Below is a small trained network, with its code and all its weights. Each question gives an input and a class and asks what happens when units are switched off, that is, made to give their printed mean instead of their output.

import numpy as np


def w(rows, s, z=0):
    codes = np.array(rows[::2]) - 128.0
    scale = np.full(codes.shape[1], s)
    scale[-1] = z or s
    return codes * scale


def f(y):
    return np.maximum(y, 0)


def log_softmax(a):
    a = a - a.max(-1, keepdims=True)
    return a - np.log(np.exp(a).sum(-1, keepdims=True))


def net(x, mask):
    res = np.array(x, float).reshape(1, 6) / 4 @ E
    y = f(res @ A[0][:, :-1].T + A[0][:, -1])
    res = res + np.where(mask, y, B[0][:, -1]) @ B[0][:, :-1]
    return log_softmax(res[-1] @ U[:, :-1].T + U[:, -1])


A, B = {}, {}
E = w([
[144,37,58,109,80,143],'x0',
[49,197,43,103,119,184],'x1',
[182,248,133,114,164,91],'x2',
[113,88,184,3,46,73],'x3',
[214,112,161,75,132,254],'x4',
[86,53,111,118,242,88],'x5',
],0.0069)
A[0] = w([
[141,35,105,151,144,135,150],'N1',
[104,254,102,186,171,106,165],'N2',
[84,156,116,89,74,62,179],'N3',
[136,45,87,115,86,191,124],'N4',
[174,186,134,137,88,117,171],'N5',
[113,83,96,92,109,160,75],'N6',
[199,149,221,101,105,174,142],'N7',
[83,190,159,33,124,71,136],'N8',
[202,152,219,106,88,165,79],'N9',
[116,70,124,183,117,47,109],'N10',
[191,111,177,123,107,129,28],'N11',
[185,89,160,87,91,148,5],'N12',
[51,175,175,38,107,51,156],'N13',
[92,162,61,174,170,130,66],'N14',
[82,130,136,172,137,186,106],'N15',
[177,79,75,183,117,157,21],'N16',
[138,129,123,87,81,149,96],'N17',
[188,103,165,79,234,176,166],'N18',
[158,88,141,138,184,100,170],'N19',
[58,65,192,172,103,67,92],'N20',
[74,186,93,206,173,155,117],'N21',
[122,95,131,108,154,140,119],'N22',
[207,158,213,107,86,159,72],'N23',
[127,31,95,109,74,204,131],'N24',
[153,135,140,115,109,135,77],'N25',
[167,137,143,84,65,156,61],'N26',
[169,85,137,93,222,146,152],'N27',
],0.0078,0.0032)
B[0] = w([
[157,96,147,85,68,137,214],'N1',
[154,234,75,142,83,253,254],'N2',
[152,76,163,96,66,125,220],'N3',
[76,129,92,28,53,206,225],'N4',
[157,182,149,142,77,132,189],'N5',
[111,130,101,75,91,180,179],'N6',
[211,196,155,229,180,91,216],'N7',
[124,94,147,68,59,158,219],'N8',
[198,198,120,233,161,132,203],'N9',
[201,113,195,222,160,50,210],'N10',
[143,171,127,194,163,130,164],'N11',
[153,205,97,159,123,158,177],'N12',
[109,66,167,34,63,132,243],'N13',
[134,197,100,191,146,160,198],'N14',
[101,149,98,109,159,180,173],'N15',
[108,115,141,68,102,141,167],'N16',
[152,175,115,143,102,154,171],'N17',
[178,81,235,177,135,35,222],'N18',
[181,136,207,139,136,90,198],'N19',
[113,33,201,198,228,38,214],'N20',
[107,241,73,195,168,195,227],'N21',
[150,114,155,115,100,134,159],'N22',
[189,185,122,205,163,121,201],'N23',
[116,130,82,34,75,204,244],'N24',
[135,154,123,151,138,126,143],'N25',
[168,177,128,156,112,160,181],'N26',
[177,72,232,128,86,57,204],'N27',
],0.0064,0.0063)
U = w([
[47,140,82,146,178,168,3],'0',
[136,45,200,130,150,78,215],'1',
[192,180,129,210,146,138,103],'2',
[112,108,131,1,83,158,217],'3',
],0.01,0.0015)

Each question gives the input, the list of numbers given to net, and the class t.
The units are the neurons (one row each of A and B). Each row of codes is followed by its name. A weight is (code - 128) times the scale printed after its matrix; where a second scale follows, it is the last column's (A, B and U).
mask holds one flag per neuron, in row order. A switched-off neuron (its flag False) gives its mean, the last column of its row in B, instead of its output. The means were averaged over made-up inputs and are rounded, as every weight is.
A unit's drop is (log p(t) with every unit on - log p(t) with that unit switched off) / (log p(t) with every unit on - log p(t) with every unit switched off).
The circuit of an input: a set's keep is (log p(t) with only the set's units on - log p(t) with every unit switched off) / (log p(t) with every unit on - log p(t) with every unit switched off). Starting from the 12 units with the biggest drops (on a tie, the unit counted first), units are removed one at a time, each time the one whose removal leaves the highest keep (on an exact tie, the one counted first), for as long as the keep stays at least 0.8.
units of the circuit, in order: the units of the circuit, biggest drop first
top k neurons: the k neurons with the biggest drops, biggest first
drop of u: that unit's drop, to one decimal
input [4,2,0,-8,-4,2], class 0: units of the circuit, in order	(N7, N18)
input [-4,1,-4,-1,6,3], class 1: units of the circuit, in order	(N18, N2)
input [-7,2,-1,8,7,8], class 1: units of the circuit, in order	(N18)
input [4,2,-8,-4,8,-7], class 3: top 2 neurons	(N4, N24)
input [-5,0,2,3,-6,-6], class 3: top 2 neurons	(N13, N8)
input [-1,8,5,3,-7,3], class 3: top 3 neurons	(N13, N8, N3)
input [-1,5,1,-7,-6,1], class 0: top 3 neurons	(N7, N18, N9)
input [-5,8,5,5,-6,5], class 3: drop of N13	0.1
input [-6,1,-1,2,-3,6], class 1: drop of N20	0.1
input [0,-4,6,-7,8,8], class 1: drop of N18	0.6
input [-1,-6,-4,-8,8,3], class 1: drop of N27	0.2
